Here is a tiny trained network, its code and every weight. The questions are about switching its units off for an input and a class, where a switched-off unit gives its printed mean instead of its output.

import numpy as np


def w(rows, s, z=0):
    codes = np.array(rows[::2]) - 128.0
    scale = np.full(codes.shape[1], s)
    scale[-1] = z or s
    return codes * scale


def norm(h):
    return h / np.sqrt((h * h).mean(-1, keepdims=True) + 1e-5)


def f(y):
    return np.maximum(y, 0)


def log_softmax(a):
    a = a - a.max(-1, keepdims=True)
    return a - np.log(np.exp(a).sum(-1, keepdims=True))


def net(x, mask):
    res = np.array(x, float).reshape(1, 4) / 4 @ E
    u = 0
    for l in range(4):
        y = f(norm(res) @ A[l][:, :-1].T + A[l][:, -1])
        res = res + np.where(mask[u : u + 9], y, B[l][:, -1]) @ B[l][:, :-1]
        u += 9
    return log_softmax(norm(res)[-1] @ U[:, :-1].T + U[:, -1])


A, B = {}, {}
E = w([
[148,132,86,142,156,22,136,123,46,109,147],'x0',
[153,95,139,78,104,70,106,56,163,137,121],'x1',
[133,168,91,70,109,129,97,206,169,46,9],'x2',
[140,20,21,130,131,141,132,124,115,176,91],'x3',
],0.011)
A[0] = w([
[84,110,127,60,120,160,102,105,233,177,137,4],'0.n1',
[164,150,111,173,118,199,155,159,47,91,142,142],'0.n2',
[91,148,123,153,138,215,117,144,129,158,113,129],'0.n3',
[181,48,157,96,169,79,117,34,107,100,56,104],'0.n4',
[93,119,75,84,71,89,44,212,254,139,66,131],'0.n5',
[132,119,106,94,103,172,110,27,141,171,196,18],'0.n6',
[178,170,171,100,46,112,125,39,196,131,139,70],'0.n7',
[89,64,48,141,114,180,144,87,166,158,83,112],'0.n8',
[179,125,111,144,164,112,237,137,100,123,92,173],'0.n9',
],0.0081,0.0034)
B[0] = w([
[115,180,49,169,170,110,145,21,203,186,44,179],'0.n1',
[16,84,127,107,144,124,45,125,191,143,178,198],'0.n2',
[57,204,80,231,136,92,162,67,153,97,182,190],'0.n3',
[131,122,1,132,114,197,88,186,149,63,237,209],'0.n4',
[165,125,160,142,189,143,62,125,81,212,123,254],'0.n5',
[197,150,123,163,79,173,57,174,87,216,124,185],'0.n6',
[71,153,106,108,110,84,149,220,193,119,231,192],'0.n7',
[147,52,252,100,168,142,253,110,128,43,144,209],'0.n8',
[105,136,115,193,111,134,130,74,91,31,101,186],'0.n9',
],0.0075,0.0079)
A[1] = w([
[190,51,85,3,123,107,162,50,244,156,157,69],'1.n1',
[180,103,137,36,52,81,35,59,163,126,133,26],'1.n2',
[80,112,98,154,17,177,224,77,185,242,57,88],'1.n3',
[120,78,162,207,58,140,104,91,97,216,186,81],'1.n4',
[37,158,156,156,148,99,157,68,82,123,150,231],'1.n5',
[120,117,118,49,155,145,34,180,136,87,2,154],'1.n6',
[130,170,135,115,89,193,206,113,157,155,77,3],'1.n7',
[128,114,137,202,143,192,178,81,94,220,231,153],'1.n8',
[225,96,147,40,133,107,130,159,140,41,117,21],'1.n9',
],0.0065,0.0029)
B[1] = w([
[78,129,64,223,56,185,195,174,170,153,210,177],'1.n1',
[121,96,21,200,101,128,68,234,228,127,207,152],'1.n2',
[116,143,139,155,193,72,115,2,120,77,89,173],'1.n3',
[242,220,110,97,121,193,91,189,74,101,115,199],'1.n4',
[171,149,119,107,80,112,104,118,205,116,89,215],'1.n5',
[194,150,145,122,92,198,95,131,90,198,168,207],'1.n6',
[125,99,59,128,159,37,66,44,194,146,93,141],'1.n7',
[132,104,134,98,154,131,59,209,163,145,33,254],'1.n8',
[121,135,112,124,117,124,122,125,163,214,98,154],'1.n9',
],0.0076,0.0085)
A[2] = w([
[85,155,205,38,88,116,137,117,170,126,127,60],'2.n1',
[50,109,137,196,192,161,158,208,90,87,101,132],'2.n2',
[169,105,87,131,124,77,110,138,69,62,145,73],'2.n3',
[141,59,100,145,145,137,214,96,115,98,92,65],'2.n4',
[23,120,77,105,138,170,94,104,116,85,177,147],'2.n5',
[156,66,95,150,119,119,129,107,99,97,87,10],'2.n6',
[201,91,121,109,161,154,120,173,148,137,98,150],'2.n7',
[142,121,168,160,128,124,104,98,62,254,169,3],'2.n8',
[106,35,133,142,103,164,112,165,171,116,144,87],'2.n9',
],0.01,0.0032)
B[2] = w([
[65,109,206,131,168,122,247,113,109,166,183,170],'2.n1',
[114,112,44,115,63,109,93,167,174,169,195,225],'2.n2',
[120,162,158,235,193,158,151,32,169,106,57,226],'2.n3',
[114,150,255,64,151,96,230,122,131,114,152,168],'2.n4',
[194,156,46,175,178,76,141,141,156,168,158,215],'2.n5',
[93,153,148,61,103,84,160,116,113,104,148,174],'2.n6',
[76,88,169,94,20,128,85,111,65,141,130,253],'2.n7',
[212,174,166,115,101,125,56,193,98,188,46,165],'2.n8',
[83,128,71,115,97,112,172,161,76,140,179,203],'2.n9',
],0.0087,0.0067)
A[3] = w([
[92,163,160,173,83,229,141,5,182,194,68,124],'3.n1',
[117,2,142,41,105,165,235,101,85,129,119,3],'3.n2',
[129,83,96,136,89,146,157,111,96,188,93,41],'3.n3',
[109,109,144,103,61,125,213,181,154,106,189,107],'3.n4',
[127,213,218,85,179,72,226,155,142,147,159,58],'3.n5',
[179,133,95,139,185,51,74,54,57,16,98,161],'3.n6',
[162,108,147,12,38,166,43,142,92,112,46,64],'3.n7',
[96,192,178,187,141,160,103,204,115,136,187,134],'3.n8',
[103,51,117,32,101,131,222,107,30,108,123,48],'3.n9',
],0.0085,0.0032)
B[3] = w([
[143,170,112,190,193,106,147,121,112,110,42,224],'3.n1',
[119,145,175,54,98,75,130,132,100,4,158,167],'3.n2',
[114,146,194,101,144,102,121,169,120,154,134,166],'3.n3',
[97,123,105,103,102,102,100,132,123,99,151,180],'3.n4',
[99,71,123,85,104,122,167,131,53,62,102,189],'3.n5',
[116,166,181,185,210,167,152,109,174,155,52,208],'3.n6',
[217,105,203,113,138,169,122,144,90,220,115,229],'3.n7',
[168,50,118,85,104,119,131,95,106,134,139,254],'3.n8',
[100,129,182,57,113,120,142,79,100,27,139,162],'3.n9',
],0.013,0.0079)
U = w([
[214,108,206,77,107,184,47,198,43,215,62,2],'0',
[30,70,197,37,77,49,209,121,65,4,165,146],'1',
[67,201,116,221,226,102,165,72,198,133,46,192],'2',
[69,99,7,130,65,89,78,225,196,171,225,148],'3',
],0.012,0.0019)

Each question gives the input, the list of numbers given to net, and the class t.
The units are the neurons (one row each of A and B). Each row of codes is followed by its name. A weight is (code - 128) times the scale printed after its matrix; where a second scale follows, it is the last column's (A, B and U).
mask holds one flag per neuron, layer by layer. A switched-off neuron (its flag False) gives its mean, the last column of its row in B, instead of its output. The means were averaged over made-up inputs and are rounded, as every weight is.
A unit's drop is (log p(t) with every unit on - log p(t) with that unit switched off) / (log p(t) with every unit on - log p(t) with every unit switched off).
The circuit of an input: a set's keep is (log p(t) with only the set's units on - log p(t) with every unit switched off) / (log p(t) with every unit on - log p(t) with every unit switched off). Starting from the 12 units with the biggest drops (on a tie, the unit counted first), units are removed one at a time, each time the one whose removal leaves the highest keep (on an exact tie, the one counted first), for as long as the keep stays at least 0.8.
units of the circuit, in order: the units of the circuit, biggest drop first
unit that matters most: the unit with the biggest drop
k most important neurons: the k neurons with the biggest drops, biggest first
k most important neurons of layer l: the k neurons of layer l with the biggest drops, biggest first
drop when u is switched off: that unit's drop, to one decimal
input [5,-3,4,-1], class 2: 2 most important neurons -> (1.n8; 0.n9)
input [-2,8,7,-4], class 3: units of the circuit, in order -> (1.n2)
input [-7,5,5,-8], class 1: units of the circuit, in order -> (2.n1; 3.n5)
input [-6,-5,-5,-5], class 2: 2 most important neurons -> (0.n3; 0.n8)
input [3,8,-1,-7], class 3: units of the circuit, in order -> (1.n2; 0.n4)
input [-6,8,-5,2], class 3: 2 most important neurons -> (1.n1; 0.n7)
input [5,6,2,5], class 3: 2 most important neurons -> (0.n4; 1.n1)
input [-5,4,-6,-7], class 1: 2 most important neurons -> (0.n7; 0.n5)
input [-2,-5,4,-5], class 1: 3 most important neurons of layer 0 -> (0.n4; 0.n6; 0.n9)
input [-4,-5,-4,-1], class 3: 2 most important neurons -> (0.n3; 0.n2)
input [8,2,-7,3], class 2: 2 most important neurons of layer 3 -> (3.n6; 3.n8)
input [6,1,-2,5], class 2: 4 most important neurons of layer 2 -> (2.n3; 2.n5; 2.n1; 2.n7)
input [6,-7,-6,-4], class 3: 4 most important neurons of layer 0 -> (0.n5; 0.n2; 0.n6; 0.n9)
input [-1,-2,-2,6], class 1: unit that matters most -> 0.n8
input [-8,8,0,-5], class 2: 3 most important neurons of layer 0 -> (0.n1; 0.n4; 0.n2)
input [7,2,1,-6], class 2: 3 most important neurons -> (3.n6; 0.n8; 2.n3)
input [-6,3,2,0], class 2: drop when 0.n1 is switched off -> 2.3
input [3,8,-3,-6], class 3: drop when 1.n2 is switched off -> 0.1
input [0,-3,1,4], class 1: drop when 0.n8 is switched off -> 0.9
input [-6,0,3,8], class 1: most important neuron -> (0.n8)
